Below is a small trained network, with its code and all its weights. Each question gives an input and a class and asks what happens when units are switched off, that is, made to give their printed mean instead of their output.

import numpy as np


def w(rows, s, z=0):
    codes = np.array(rows[::2]) - 128.0
    scale = np.full(codes.shape[1], s)
    scale[-1] = z or s
    return codes * scale


def f(y):
    return np.maximum(y, 0)


def log_softmax(a):
    a = a - a.max(-1, keepdims=True)
    return a - np.log(np.exp(a).sum(-1, keepdims=True))


def net(x, mask):
    res = np.array(x, float).reshape(1, 6) / 4 @ E
    y = f(res @ A[0][:, :-1].T + A[0][:, -1])
    res = res + np.where(mask, y, B[0][:, -1]) @ B[0][:, :-1]
    return log_softmax(res[-1] @ U[:, :-1].T + U[:, -1])


A, B = {}, {}
E = w([
[133,47,137,202,193],'x0',
[187,123,114,142,71],'x1',
[98,153,6,127,136],'x2',
[118,87,70,54,102],'x3',
[18,106,112,121,68],'x4',
[76,72,151,85,157],'x5',
],0.011)
A[0] = w([
[66,135,193,151,118,69],'n1',
[67,75,211,160,209,129],'n2',
[64,103,60,170,161,137],'n3',
[127,175,102,65,149,103],'n4',
[116,145,127,134,193,113],'n5',
[76,87,49,184,173,135],'n6',
[155,89,52,188,163,101],'n7',
[101,181,126,135,74,83],'n8',
[125,69,189,165,111,120],'n9',
[171,232,134,185,149,139],'n10',
[157,170,104,48,174,30],'n11',
[108,113,122,100,130,105],'n12',
[106,101,149,139,89,105],'n13',
[102,152,147,116,196,132],'n14',
[129,211,86,29,177,147],'n15',
[121,123,144,96,193,113],'n16',
[87,127,161,94,240,118],'n17',
[150,55,139,120,160,72],'n18',
[67,175,156,146,225,71],'n19',
[98,157,152,137,187,6],'n20',
[132,178,102,143,79,108],'n21',
[124,42,135,108,143,71],'n22',
[86,78,211,152,199,74],'n23',
[195,243,146,138,119,116],'n24',
[10,188,115,134,149,138],'n25',
[112,89,111,87,134,8],'n26',
[166,253,162,179,141,143],'n27',
[68,152,113,57,43,183],'n28',
[51,142,112,82,106,181],'n29',
[173,83,164,134,103,115],'n30',
[186,114,120,87,119,16],'n31',
[81,154,114,100,60,121],'n32',
[19,108,23,220,156,224],'n33',
[151,218,138,170,141,141],'n34',
[110,140,149,135,177,2],'n35',
[173,129,105,62,125,52],'n36',
[94,34,227,147,176,71],'n37',
[162,115,134,166,131,48],'n38',
[122,191,86,49,161,119],'n39',
[91,122,147,122,74,119],'n40',
[158,151,96,102,98,74],'n41',
[131,169,177,170,68,137],'n42',
[19,161,152,131,37,213],'n43',
[68,90,70,187,127,20],'n44',
[132,226,177,85,111,110],'n45',
[168,101,91,130,137,72],'n46',
],0.011,0.0054)
B[0] = w([
[61,131,142,105,142,172],'n1',
[121,228,177,168,65,234],'n2',
[125,63,109,97,176,196],'n3',
[141,158,69,110,101,170],'n4',
[157,120,127,142,108,159],'n5',
[156,50,151,104,197,202],'n6',
[111,102,169,167,161,187],'n7',
[104,76,104,78,150,168],'n8',
[114,193,128,120,84,190],'n9',
[119,60,225,233,155,209],'n10',
[147,137,103,118,97,159],'n11',
[161,122,106,128,107,150],'n12',
[135,134,106,101,150,155],'n13',
[193,124,96,138,117,167],'n14',
[166,189,58,83,56,205],'n15',
[180,134,121,123,123,161],'n16',
[244,175,77,128,99,192],'n17',
[126,122,156,160,111,166],'n18',
[254,127,58,116,115,180],'n19',
[194,133,81,134,108,145],'n20',
[198,124,111,113,124,173],'n21',
[191,144,154,203,124,167],'n22',
[127,167,162,179,95,213],'n23',
[172,70,145,181,185,212],'n24',
[162,121,40,62,127,204],'n25',
[186,117,137,149,137,145],'n26',
[120,57,175,193,151,217],'n27',
[120,156,79,67,129,243],'n28',
[145,140,78,66,96,212],'n29',
[77,137,111,103,144,173],'n30',
[63,135,137,112,138,149],'n31',
[124,119,89,90,127,197],'n32',
[150,63,94,64,151,252],'n33',
[126,105,167,200,160,190],'n34',
[154,136,107,132,104,140],'n35',
[67,168,143,120,107,160],'n36',
[113,196,125,184,95,228],'n37',
[102,116,142,97,133,150],'n38',
[136,187,98,95,95,188],'n39',
[116,129,100,86,143,171],'n40',
[133,146,134,140,91,164],'n41',
[76,89,108,83,172,184],'n42',
[38,103,74,24,177,242],'n43',
[102,66,120,126,170,169],'n44',
[184,90,121,129,161,193],'n45',
[83,115,154,144,146,149],'n46',
],0.0093,0.012)
U = w([
[56,147,196,156,118,52],'0',
[144,216,160,171,88,83],'1',
[135,11,147,129,149,103],'2',
[112,172,110,34,102,250],'3',
],0.011,0.0025)

Each question gives the input, the list of numbers given to net, and the class t.
The units are the neurons (one row each of A and B). Each row of codes is followed by its name. A weight is (code - 128) times the scale printed after its matrix; where a second scale follows, it is the last column's (A, B and U).
mask holds one flag per neuron, in row order. A switched-off neuron (its flag False) gives its mean, the last column of its row in B, instead of its output. The means were averaged over made-up inputs and are rounded, as every weight is.
A unit's drop is (log p(t) with every unit on - log p(t) with that unit switched off) / (log p(t) with every unit on - log p(t) with every unit switched off).
The circuit of an input: a set's keep is (log p(t) with only the set's units on - log p(t) with every unit switched off) / (log p(t) with every unit on - log p(t) with every unit switched off). Starting from the 12 units with the biggest drops (on a tie, the unit counted first), units are removed one at a time, each time the one whose removal leaves the highest keep (on an exact tie, the one counted first), for as long as the keep stays at least 0.8.
units of the circuit, in order: the units of the circuit, biggest drop first
unit that matters most: the unit with the biggest drop
top k neurons: the k neurons with the biggest drops, biggest first
drop when u is switched off: that unit's drop, to one decimal
input [6,-1,-6,-3,6,-4], class 1: units of the circuit, in order	[n2]
input [-8,7,-4,-2,4,-3], class 2: units of the circuit, in order	[n24 n27]
input [7,8,2,-4,2,8], class 0: top 2 neurons	[n2 n37]
input [-4,-1,-8,-7,-2,-2], class 2: top 4 neurons	[n24 n45 n27 n42]
input [4,-3,4,8,7,-3], class 2: top 2 neurons	[n6 n44]
input [0,-7,-6,-8,5,-6], class 0: top 4 neurons	[n42 n1 n27 n43]
input [2,0,-4,3,3,0], class 1: top 2 neurons	[n33 n25]
input [-3,-3,-2,-8,-4,1], class 2: top 3 neurons	[n27 n24 n10]
input [-1,2,-6,7,-8,-2], class 2: top 4 neurons	[n2 n37 n24 n23]
input [6,-2,-4,4,6,4], class 3: top 3 neurons	[n33 n43 n10]
input [7,-3,0,-5,0,-4], class 1: drop when n19 is switched off	0.1
input [3,0,-5,-7,-4,-4], class 0: drop when n2 is switched off	0.1
input [6,8,-6,-5,5,-7], class 0: drop when n20 is switched off	0.0
input [-5,2,-6,-4,-1,4], class 0: unit that matters most	n33
input [3,6,-6,1,-7,2], class 0: drop when n19 is switched off	0.1
